The rows lie along a hidden order. The number after each row says roughly how far along it the row is, from 0 to 20. A new part has a new order.
[  2.9  92.4   8.0  -9.1  19.9 -46.6 -62.4 -39.6  32.9 -19.1  40.6  -4.0
 -13.5   6.9  56.4  43.6  22.7  57.2   3.4] : 4
[  1.2  25.8  -0.5  -3.1   3.6 -26.3 -13.2  -4.3   7.3 -11.3   8.9  -1.0
   0.0   0.4  15.0   8.4   9.2  21.3   1.6] : 9
[ -1.2  31.3   3.7  -5.6  -1.6 -63.9  -7.9 -16.9   7.2  -0.7  -2.4   6.9
  -6.9  -1.7  -4.7   6.8   7.3  11.9   4.1] : 14
[ 10.0  22.7  -3.4  -1.2  -8.7 -60.0   9.9  -4.7   5.2  22.7 -41.1  43.2
  -3.8   5.0  -7.8  -2.4   3.8 -19.4   1.5] : 12
[  1.1  29.6  -6.0  -2.3   1.9 -49.2 -29.1  -5.8   5.6 -23.9  -4.4  -5.8
  -3.1   7.8  18.6  10.0  12.1   1.0  -9.7] : 15
[  3.6  22.0  -5.4   5.7  -4.3 -29.1  -2.9   5.8  -0.8 -21.2   6.6  17.8
  -8.6 -12.6   6.6   6.0   4.6  12.5  -1.6] : 4
[ -5.2  22.6   3.3   3.6  -4.7  -5.8  -5.6  -9.8  -5.0  -6.7  10.1  32.9
 -14.4  -3.7  -8.2  13.5  -2.6   6.2   2.0] : 7
[ -3.6  18.1  -5.1  -4.4   9.2 -23.0 -34.5 -18.6  21.7  -1.7 -13.7   7.7
 -10.6  10.8  -0.1  27.2  10.2  11.4  -5.5] : 20
[  3.1  16.5  -6.2  -9.4   8.1 -39.9 -32.3 -12.4  15.5   1.5 -28.9  11.4
 -17.1  12.1  -9.0  18.2   4.8  -2.9  -3.0] : 15
[ 13.8  33.8  -6.7   7.8  -5.8 -36.0   4.5   1.6  17.9  -8.7 -11.5  13.0
 -12.6 -16.8  13.1  11.4   3.6   8.8  -5.4] : 7
[ 12.2  43.3   3.1  -2.1 -10.9 -94.8   5.4 -23.8   6.7   0.4  -1.7  12.1
   1.2   4.2  13.0   8.6  14.1   6.1   6.0] : 8
[  2.3  17.3  -6.0   0.8   2.2 -25.7 -14.3  -1.7   8.2 -18.1  13.1  12.7
  -0.2  -5.8  17.6   6.2  11.5  20.2  -4.9] : 11
[  8.3  32.3  -3.6   7.7  -1.8 -29.0  -7.7  -0.3  16.3 -16.3 -35.6   9.5
 -19.6  -3.2  10.1  10.5   6.1  -5.6  -9.3] : 9
[  6.8  16.4   0.3   1.5   5.8 -36.6  -4.6  -5.4   1.4  -6.4  -7.2  44.2
  -0.1   4.5 -10.0   7.9   3.8   4.9  13.7] : 1
[ -0.7  24.7  -6.2  -6.2   4.3 -43.3 -29.1 -17.3   7.4 -17.2  -4.6 -10.2
  -6.6  13.5  13.2  17.1  10.8   0.7 -11.8] : 20
[  1.1   4.6  -5.5   0.9   4.2 -27.4  -5.5   2.0   1.3  -5.6   0.6   5.7
  -0.3   1.8   9.0   0.9   3.1  -3.6  -6.3] : 17
[  2.4  13.0  -0.3  -5.0  -5.5 -45.5   7.8  -7.1  -1.9   1.3  -7.0  15.9
  -4.5  -5.6  -3.5  -3.5   5.4   3.4   1.8] : 12
[ 11.4  33.4  -5.2   8.4  -1.9 -20.0   4.0   4.3  15.0 -11.0 -12.5  16.7
 -11.9 -16.6  16.3   9.4   2.4   8.4  -6.4] : 7
[  1.5  22.6  -0.9   2.7   9.0 -57.4 -61.1 -12.4  22.9 -10.6 -15.1  38.0
 -19.3  -1.3  39.6  19.3   7.5  18.3  -2.3] : 7
[ 12.5  55.0 -10.6   0.1  -2.6 -45.0 -24.8 -11.8  16.9 -39.0  22.1   3.3
  -5.9 -15.8  41.2  15.6  18.8  47.2   0.7] : 0
